[[132 128 132 119 138 131]
 [128 123 111 126 133 106]
 [125 125 128 117 122 135]
 [129 131 129 134 128 125]
 [128 129 137 125 130 140]]
->
[[128 129 137 125 130 140]
 [129 131 129 134 128 125]
 [125 125 128 117 122 135]
 [128 123 111 126 133 106]
 [132 128 132 119 138 131]]

[[124 126]
 [125 134]
 [122 108]
 [112 150]
 [132 121]
 [137 100]
 [128 127]
 [121 121]]
->
[[121 121]
 [128 127]
 [137 100]
 [132 121]
 [112 150]
 [122 108]
 [125 134]
 [124 126]]

[[118 116 120 111 104 111 105 137]
 [120 105 112 103  99 125  99 130]
 [113 152 112 120 136 106 146 104]]
->
[[113 152 112 120 136 106 146 104]
 [120 105 112 103  99 125  99 130]
 [118 116 120 111 104 111 105 137]]

[[132 123 109]
 [136 117 118]
 [140 114 125]
 [141 113 129]
 [144 112 137]
 [114 144 123]
 [124 137 102]
 [109 130 153]]
->
[[109 130 153]
 [124 137 102]
 [114 144 123]
 [144 112 137]
 [141 113 129]
 [140 114 125]
 [136 117 118]
 [132 123 109]]

[[113 125 131 144 135]
 [115 124 133 143 126]
 [119 125 127 138 126]
 [122 129 125 134 126]
 [126 130 123 130 128]
 [130 130 124 130 127]
 [133 132 126 128 124]
 [136 133 125 123 127]
 [139 129 124 124 125]
 [143 134 126 119 128]
 [145 134 136 116 125]
 [150 138 141 111 131]]
->
[[150 138 141 111 131]
 [145 134 136 116 125]
 [143 134 126 119 128]
 [139 129 124 124 125]
 [136 133 125 123 127]
 [133 132 126 128 124]
 [130 130 124 130 127]
 [126 130 123 130 128]
 [122 129 125 134 126]
 [119 125 127 138 126]
 [115 124 133 143 126]
 [113 125 131 144 135]]

[[132 143 129 141 116 143]
 [121 109 127 126 142 125]
 [128 118 126 123 134 130]
 [126 115 128 133 122 126]
 [129 151 131 136 124 124]
 [129 120 126 119 128 125]
 [127 121 126 119 142 122]]
->
[[127 121 126 119 142 122]
 [129 120 126 119 128 125]
 [129 151 131 136 124 124]
 [126 115 128 133 122 126]
 [128 118 126 123 134 130]
 [121 109 127 126 142 125]
 [132 143 129 141 116 143]]

[[131 126 134 123 124 126 124]
 [145 125 131 123 120 126 124]
 [139 130 131 132 127 131 130]
 [112 130 126 131 135 130 131]
 [117 123 128 119 125 122 122]
 [106 128 124 127 134 126 128]
 [118 122 129 115 123 120 120]
 [112 130 124 131 135 129 131]
 [117 129 128 129 133 129 129]
 [129 128 129 129 128 128 129]
 [133 129 126 133 127 129 131]
 [123 128 126 127 129 128 127]]
->
[[123 128 126 127 129 128 127]
 [133 129 126 133 127 129 131]
 [129 128 129 129 128 128 129]
 [117 129 128 129 133 129 129]
 [112 130 124 131 135 129 131]
 [118 122 129 115 123 120 120]
 [106 128 124 127 134 126 128]
 [117 123 128 119 125 122 122]
 [112 130 126 131 135 130 131]
 [139 130 131 132 127 131 130]
 [145 125 131 123 120 126 124]
 [131 126 134 123 124 126 124]]

[[150 101]
 [132 111]
 [124 122]
 [129 118]
 [140 128]
 [131 133]
 [134 138]]
->
[[134 138]
 [131 133]
 [140 128]
 [129 118]
 [124 122]
 [132 111]
 [150 101]]

[[118 138 134 124 139]
 [120 123 133 113 122]
 [126 122 128 123 122]
 [134 125 131 127 125]
 [132 124 136 131 110]
 [128 131 129 121 136]
 [134 130 130 135 122]
 [122 142 134 139 153]]
->
[[122 142 134 139 153]
 [134 130 130 135 122]
 [128 131 129 121 136]
 [132 124 136 131 110]
 [134 125 131 127 125]
 [126 122 128 123 122]
 [120 123 133 113 122]
 [118 138 134 124 139]]
---
[[126 129 124 127 131 129 131 136 133]
 [122 134 134 124 129 124 128 124 127]
 [131 128 133 131 130 128 127 126 127]
 [134 126 133 137 136 123 130 116 128]
 [140 132 128 132 127 123 132 123 132]
 [129 121 130 133 136 124 131 135 132]
 [124 132 120 127 124 129 118 134 124]
 [123 123 129 128 132 121 137 152 130]]
->
[[140 132 128 132 127 123 132 123 132]
 [134 126 133 137 136 123 130 116 128]
 [131 128 133 131 130 128 127 126 127]
 [129 121 130 133 136 124 131 135 132]
 [126 129 124 127 131 129 131 136 133]
 [124 132 120 127 124 129 118 134 124]
 [123 123 129 128 132 121 137 152 130]
 [122 134 134 124 129 124 128 124 127]]

[[108 135]
 [137 118]
 [ 99 134]]
->
[[137 118]
 [108 135]
 [ 99 134]]

[[138 147]
 [135 144]
 [106 115]
 [146 151]
 [144 154]
 [156 116]]
->
[[156 116]
 [146 151]
 [144 154]
 [138 147]
 [135 144]
 [106 115]]

[[112 138 139 115 134 126 125 106 111]
 [121 118 117 129 120 115 109 138 132]
 [111 140 133 114 137 123 130 109 105]]
->
[[121 118 117 129 120 115 109 138 132]
 [112 138 139 115 134 126 125 106 111]
 [111 140 133 114 137 123 130 109 105]]

[[123 118 132 126 127 144 140 125 143]
 [130 120 129 125 129 126 128 120 125]
 [131 132 133 127 126 128 133 125 128]
 [154 129 139 146 145 126 123 143 125]
 [125 128 128 125 129 124 126 120 134]]
->
[[154 129 139 146 145 126 123 143 125]
 [131 132 133 127 126 128 133 125 128]
 [130 120 129 125 129 126 128 120 125]
 [125 128 128 125 129 124 126 120 134]
 [123 118 132 126 127 144 140 125 143]]

[[119 149 138]
 [132 150 139]
 [129 121 124]]
->
[[132 150 139]
 [129 121 124]
 [119 149 138]]

[[102 148 132 105 137 145]
 [120 128 110 119 121 123]
 [117 142 154 138 139 130]
 [119 144 134 144 139 135]]
->
[[120 128 110 119 121 123]
 [119 144 134 144 139 135]
 [117 142 154 138 139 130]
 [102 148 132 105 137 145]]
---
[[127 114 135 119 134 120]
 [120 136 152 138 142 132]
 [129 115 102 111 110 123]
 [141 112 140 133 120 117]
 [142 112 132 137 116 115]
 [141 112 128 135 114 115]
 [128 119 107 114 110 125]]
->
[[125 110 114 107 119 128]
 [115 114 135 128 112 141]
 [115 116 137 132 112 142]
 [117 120 133 140 112 141]
 [123 110 111 102 115 129]
 [132 142 138 152 136 120]
 [120 134 119 135 114 127]]

[[142 140 128 117 129 139 130 131 148 122 107 119 105]
 [140 108 143 132 120 139 127 151 128 109 140 124 144]
 [141 108 115 147 144 137 116 150 142 116 111 118 135]]
->
[[135 118 111 116 142 150 116 137 144 147 115 108 141]
 [144 124 140 109 128 151 127 139 120 132 143 108 140]
 [105 119 107 122 148 131 130 139 129 117 128 140 142]]

[[108 138 138]
 [107 132 132]
 [112 140 140]
 [108 138 138]
 [106 131 131]]
->
[[131 131 106]
 [138 138 108]
 [140 140 112]
 [132 132 107]
 [138 138 108]]

[[132 131 135 144 111 120 150 124 111 132 141 146 140]
 [141 131 108 134 138 124 118 137 121 131 130 124 103]
 [135 128 136 130 123 128 137 144 138 141 100 131 132]]
->
[[132 131 100 141 138 144 137 128 123 130 136 128 135]
 [103 124 130 131 121 137 118 124 138 134 108 131 141]
 [140 146 141 132 111 124 150 120 111 144 135 131 132]]

[[106 129 128 130 133 128 124 118 125 116 128 112 124 116 149 143]
 [128 132 113 128 128 128 140 144 128 126 114 128 125 128 113 115]
 [132 124 125 131 128 133 124 130 116 126 113 138 130 128 120 112]
 [128 138 110 128 131 117 136 146 125 143 139 150 125 128 127 122]
 [118 114 155 128 128 135 123 111 128 129 134 113 133 128 142 148]]
->
[[148 142 128 133 113 134 129 128 111 123 135 128 128 155 114 118]
 [122 127 128 125 150 139 143 125 146 136 117 131 128 110 138 128]
 [112 120 128 130 138 113 126 116 130 124 133 128 131 125 124 132]
 [115 113 128 125 128 114 126 128 144 140 128 128 128 113 132 128]
 [143 149 116 124 112 128 116 125 118 124 128 133 130 128 129 106]]

[[128 126 153 134 130 116 123 128 127 126 124 144]
 [128 127 130 123 128 139 126 128 128 128 129 134]]
->
[[134 129 128 128 128 126 139 128 123 130 127 128]
 [144 124 126 127 128 123 116 130 134 153 126 128]]
